B =
[[7027 5523 7719 4682 7022]
 [8155 2414 6910 5219 7209]
 [6557 6342 5324 6135 6880]
 [5487 6237 2931 7969 6790]
 [6252 8189 5684 5914 7100]
 [2574 8757 3286 6750 2215]
 [6801 5926 7092 5126 7155]
 [6821 6659 5388 6193 7454]
 [5956 7707 6652 5136 6198]
 [6896 5710 8141 4400 6944]
 [5762 7673 5206 5964 5890]
 [6414 6205 7061 4900 6195]
 [5349 4470 4449 6710 5272]
 [4849 7884 6274 4642 3301]]
Indices start at 0.
row 0 col 0 = 7027
row 10 col 3 = 5964
row 9 col 0 = 6896
row 5 col 1 = 8757
row 0 col 1 = 5523
row 3 col 1 = 6237
row 11 col 2 = 7061
row 10 col 0 = 5762
row 12 col 3 = 6710
row 9 col 1 = 5710
row 3 col 3 = 7969
row 12 col 1 = 4470
row 8 col 4 = 6198
row 3 col 2 = 2931
row 10 col 4 = 5890
row 5 col 2 = 3286
row 4 col 4 = 7100
row 11 col 0 = 6414
row 12 col 4 = 5272
row 1 col 0 = 8155
row 0 col 4 = 7022
row 8 col 1 = 7707
row 1 col 1 = 2414
row 6 col 0 = 6801
row 2 col 1 = 6342
row 12 col 0 = 5349
row 5 col 4 = 2215
row 5 col 3 = 6750
row 8 col 0 = 5956
row 6 col 1 = 5926

a = [-33.3  45.3 -47.3  26.0  16.1]
a[-5]: -33.3
a[1]: 45.3
a[-1]: 16.1
a[3]: 26.0

data =
array([[-11.7, -23.8, -32.2, -20.4,   5.4],
       [-45.1, -15.5, -24.1, -32.5, -21.9]])
data[0,0]: -11.7
data[0,4]: 5.4
data[1]: [-45.1, -15.5, -24.1, -32.5, -21.9]
data[1,2]: -24.1
data[:, 3]: [-20.4, -32.5]
data[0,3]: -20.4
data[1,1]: -15.5
data[:, 2]: [-32.2, -24.1]
data[1,0]: -45.1
data[:, 1]: [-23.8, -15.5]

X =
[-12.5   4.5  17.2  24.2  -3.2   5.9  16.1 -33.6 -39.3   5.7 -54.8   4.2
  29.6  10.5]
X[0] -> -12.5
X[12] -> 29.6
X[6] -> 16.1
X[4] -> -3.2
X[7] -> -33.6
X[8] -> -39.3
X[1] -> 4.5
X[11] -> 4.2

grid =
[[ 31.3  38.4  16.3  21.0   2.7 -32.6]
 [-43.5 -19.5  16.6 -51.4  36.2   4.8]
 [-35.5 -12.4  11.0 -40.1  28.2  -1.0]
 [  1.4 -12.3 -10.0   8.8 -15.3  17.7]
 [ -0.3 -13.3 -18.7   6.3 -19.9  25.2]
 [-32.0 -13.6  15.4 -39.6  24.6  -8.5]
 [ -9.0  12.6  30.8 -16.2  23.5 -23.8]
 [-13.2 -26.1 -30.7  -2.9 -24.9  34.1]
 [-51.0 -24.4  17.2 -50.3  36.6  -0.6]
 [-50.3 -15.8  12.7 -57.7  30.3  -4.4]
 [-11.7 -37.3 -29.5 -13.8 -30.9  47.5]
 [-43.4 -23.0  11.3 -48.7  35.4   2.4]
 [-14.5 -23.4 -30.8 -13.3 -17.6  28.0]
 [ -5.6  22.0  27.3  -7.8  24.9 -30.9]]
grid[0][0]: 31.3
grid[10][0]: -11.7
grid[7][1]: -26.1
grid[10]: [-11.7, -37.3, -29.5, -13.8, -30.9, 47.5]
grid[0][4]: 2.7
grid[4]: [-0.3, -13.3, -18.7, 6.3, -19.9, 25.2]
grid[:, 0]: [31.3, -43.5, -35.5, 1.4, -0.3, -32.0, -9.0, -13.2, -51.0, -50.3, -11.7, -43.4, -14.5, -5.6]
grid[2][1]: -12.4
grid[9]: [-50.3, -15.8, 12.7, -57.7, 30.3, -4.4]
grid[11][3]: -48.7
grid[3][4]: -15.3
grid[13][0]: -5.6
grid[12][2]: -30.8
grid[9][0]: -50.3
grid[5][0]: -32.0
grid[4][3]: 6.3
grid[6][5]: -23.8
grid[11][0]: -43.4
grid[0][5]: -32.6
grid[4][2]: -18.7
grid[6][0]: -9.0
grid[3]: [1.4, -12.3, -10.0, 8.8, -15.3, 17.7]
grid[12][5]: 28.0
grid[:, 2]: [16.3, 16.6, 11.0, -10.0, -18.7, 15.4, 30.8, -30.7, 17.2, 12.7, -29.5, 11.3, -30.8, 27.3]
grid[9][4]: 30.3
grid[13]: [-5.6, 22.0, 27.3, -7.8, 24.9, -30.9]
grid[10][4]: -30.9
grid[3][2]: -10.0
grid[6]: [-9.0, 12.6, 30.8, -16.2, 23.5, -23.8]
grid[1][3]: -51.4
grid[13][5]: -30.9
grid[12]: [-14.5, -23.4, -30.8, -13.3, -17.6, 28.0]
grid[8]: [-51.0, -24.4, 17.2, -50.3, 36.6, -0.6]
grid[9][1]: -15.8
grid[7][2]: -30.7
